Below is a small trained network, with its code and all its weights. Each question gives an input and a target symbol and asks what happens when units are switched off, that is, made to give their printed mean instead of their output.

import numpy as np


def w(rows, s, z=0):
    codes = np.array(rows[::2]) - 128.0
    scale = np.full(codes.shape[1], s)
    scale[-1] = z or s
    return codes * scale


def f(y):
    return y / 2 * (1 + np.tanh(0.7978845608 * (y + 0.044715 * y**3)))


def softmax(a):
    e = np.exp(a - a.max(-1, keepdims=True))
    return e / e.sum(-1, keepdims=True)


def log_softmax(a):
    a = a - a.max(-1, keepdims=True)
    return a - np.log(np.exp(a).sum(-1, keepdims=True))


def net(x, mask):
    ids = ['αβγδζηθλμπσφψ'.index(c) for c in x.split()]
    T = len(ids)
    res = E[ids] + P[:T]
    u = 0
    for l in range(2):
        q, k, v = (res @ M[l].T for M in (Q, K, V))
        z = softmax(np.where(np.tri(T) > 0, q @ k.T / 4**0.5, -1e9)) @ v
        res = res + np.where(mask[u], z, O[l][:, -1]) @ O[l][:, :-1]
        u += 1
        y = f(res @ A[l][:, :-1].T + A[l][:, -1])
        res = res + np.where(mask[u : u + 4], y, B[l][:, -1]) @ B[l][:, :-1]
        u += 4
    return log_softmax(res[-1] @ U[:, :-1].T + U[:, -1])


Q, K, V, O, A, B = {}, {}, {}, {}, {}, {}
E = w([
[69,221,121],'α',
[49,202,58],'β',
[43,83,87],'γ',
[90,121,79],'δ',
[24,207,106],'ζ',
[201,172,183],'η',
[114,146,119],'θ',
[237,70,210],'λ',
[116,81,148],'μ',
[32,119,110],'π',
[5,76,50],'σ',
[196,112,180],'φ',
[158,124,47],'ψ',
],0.012)
P = w([
[109,95,252],'0',
[152,95,36],'1',
[137,100,48],'2',
[104,81,53],'3',
[133,91,64],'4',
[112,95,90],'5',
[126,103,89],'6',
[110,101,90],'7',
[106,105,87],'8',
[105,89,101],'9',
[107,77,86],'10',
[101,74,78],'11',
[93,95,86],'12',
],0.0041)
Q[0] = w([
[58,1,28],'L0H1',
[71,240,48],'L0H1',
[132,172,143],'L0H1',
[147,148,158],'L0H1',
],0.007)
K[0] = w([
[183,255,246],'L0H1',
[202,46,174],'L0H1',
[125,75,103],'L0H1',
[97,94,81],'L0H1',
],0.008)
V[0] = w([
[219,122,52],'L0H1',
[172,80,86],'L0H1',
[105,206,154],'L0H1',
[67,2,194],'L0H1',
],0.0068)
O[0] = w([
[227,116,70,175],'L0H1',
[195,41,137,222],'L0H1',
[80,253,91,2],'L0H1',
[55,5,224,206],'L0H1',
],0.0051,0.00066)
A[0] = w([
[228,191,94,90],'L0N1',
[132,134,127,2],'L0N2',
[255,147,235,92],'L0N3',
[178,176,120,28],'L0N4',
],0.008,0.0054)
B[0] = w([
[85,107,142,149],'L0N1',
[177,199,248,7],'L0N2',
[41,107,62,135],'L0N3',
[151,128,222,30],'L0N4',
],0.015,0.0014)
Q[1] = w([
[144,185,112],'L1H1',
[164,90,184],'L1H1',
[101,104,126],'L1H1',
[250,187,220],'L1H1',
],0.015)
K[1] = w([
[183,114,121],'L1H1',
[113,141,70],'L1H1',
[100,116,156],'L1H1',
[192,126,8],'L1H1',
],0.016)
V[1] = w([
[53,84,250],'L1H1',
[246,84,235],'L1H1',
[122,176,2],'L1H1',
[193,141,75],'L1H1',
],0.0049)
O[1] = w([
[39,111,172,224],'L1H1',
[89,93,1,1],'L1H1',
[205,158,157,125],'L1H1',
[170,133,87,52],'L1H1',
],0.0077,0.005)
A[1] = w([
[174,149,179,177],'L1N1',
[107,176,53,183],'L1N2',
[137,107,202,27],'L1N3',
[162,10,105,2],'L1N4',
],0.011,0.0057)
B[1] = w([
[209,207,182,162],'L1N1',
[167,128,81,254],'L1N2',
[4,114,87,110],'L1N3',
[169,101,172,154],'L1N4',
],0.015,0.0031)
U = w([
[150,178,127,42],'α',
[155,145,137,99],'β',
[100,107,153,111],'γ',
[157,29,155,2],'δ',
[103,201,109,158],'ζ',
[130,154,77,38],'η',
[102,56,75,104],'θ',
[163,75,253,155],'λ',
[124,66,118,134],'μ',
[114,95,152,97],'π',
[127,88,156,126],'σ',
[210,76,95,224],'φ',
[174,87,101,228],'ψ',
],0.011,0.0065)

Each question gives the input, a string of symbols that net reads in full, and the target symbol t.
The units are the heads (4 rows each of Q, K, V and O) and the neurons (one row each of A and B). Each row of codes is followed by its name. A weight is (code - 128) times the scale printed after its matrix; where a second scale follows, it is the last column's (O, A, B and U).
mask holds one flag per unit, layer by layer, with each layer's heads first. A switched-off unit (its flag False) gives its mean, the last column of its rows in O or B, instead of its output. The means were averaged over made-up inputs and are rounded, as every weight is.
A unit's drop is (log p(t) with every unit on - log p(t) with that unit switched off) / (log p(t) with every unit on - log p(t) with every unit switched off).
The circuit of an input: a set's keep is (log p(t) with only the set's units on - log p(t) with every unit switched off) / (log p(t) with every unit on - log p(t) with every unit switched off). Starting from all 10 units, units are removed one at a time, each time the one whose removal leaves the highest keep (on an exact tie, the one counted first), for as long as the keep stays at least 0.8.
units of the circuit, in order: the units of the circuit, biggest drop first
unit that matters most: the unit with the biggest drop
k most important neurons: the k neurons with the biggest drops, biggest first
top k neurons in layer l: the k neurons of layer l with the biggest drops, biggest first
drop when u is switched off: that unit's drop, to one decimal
input μ θ β ψ, target θ: unit that matters most -> L1H1
input ζ π ζ ψ α σ δ μ λ μ, target λ: units of the circuit, in order -> L1H1; L0H1
input ψ ψ μ σ, target φ: units of the circuit, in order -> L1H1; L0H1; L1N2
input ψ φ ψ μ, target φ: units of the circuit, in order -> L1H1; L0H1
input μ ζ ζ φ β, target θ: 2 most important neurons -> L1N1; L1N2
input μ μ μ η η, target θ: units of the circuit, in order -> L0N3; L1H1; L0H1
input ψ ψ π δ, target φ: units of the circuit, in order -> L1H1; L0H1; L0N1
input ψ λ ψ ψ γ, target φ: units of the circuit, in order -> L1H1; L0H1
input μ ψ ψ σ ζ σ ψ η σ ζ ψ ψ, target θ: units of the circuit, in order -> L0H1; L1H1
input ψ μ ψ ψ ζ δ, target φ: top 2 neurons in layer 0 -> L0N1; L0N3
input ζ σ ψ ψ ψ ψ, target λ: top 2 neurons in layer 1 -> L1N1; L1N2
input ζ ψ ψ φ μ γ μ δ ζ θ, target λ: units of the circuit, in order -> L0H1; L1H1
input ψ ψ σ, target φ: drop when L0H1 is switched off -> 0.4
input ψ ψ ψ θ ψ ψ β, target φ: drop when L1N2 is switched off -> 0.3
input λ ψ μ, target λ: unit that matters most -> L0N3
input ψ σ θ, target φ: drop when L1H1 is switched off -> 0.9
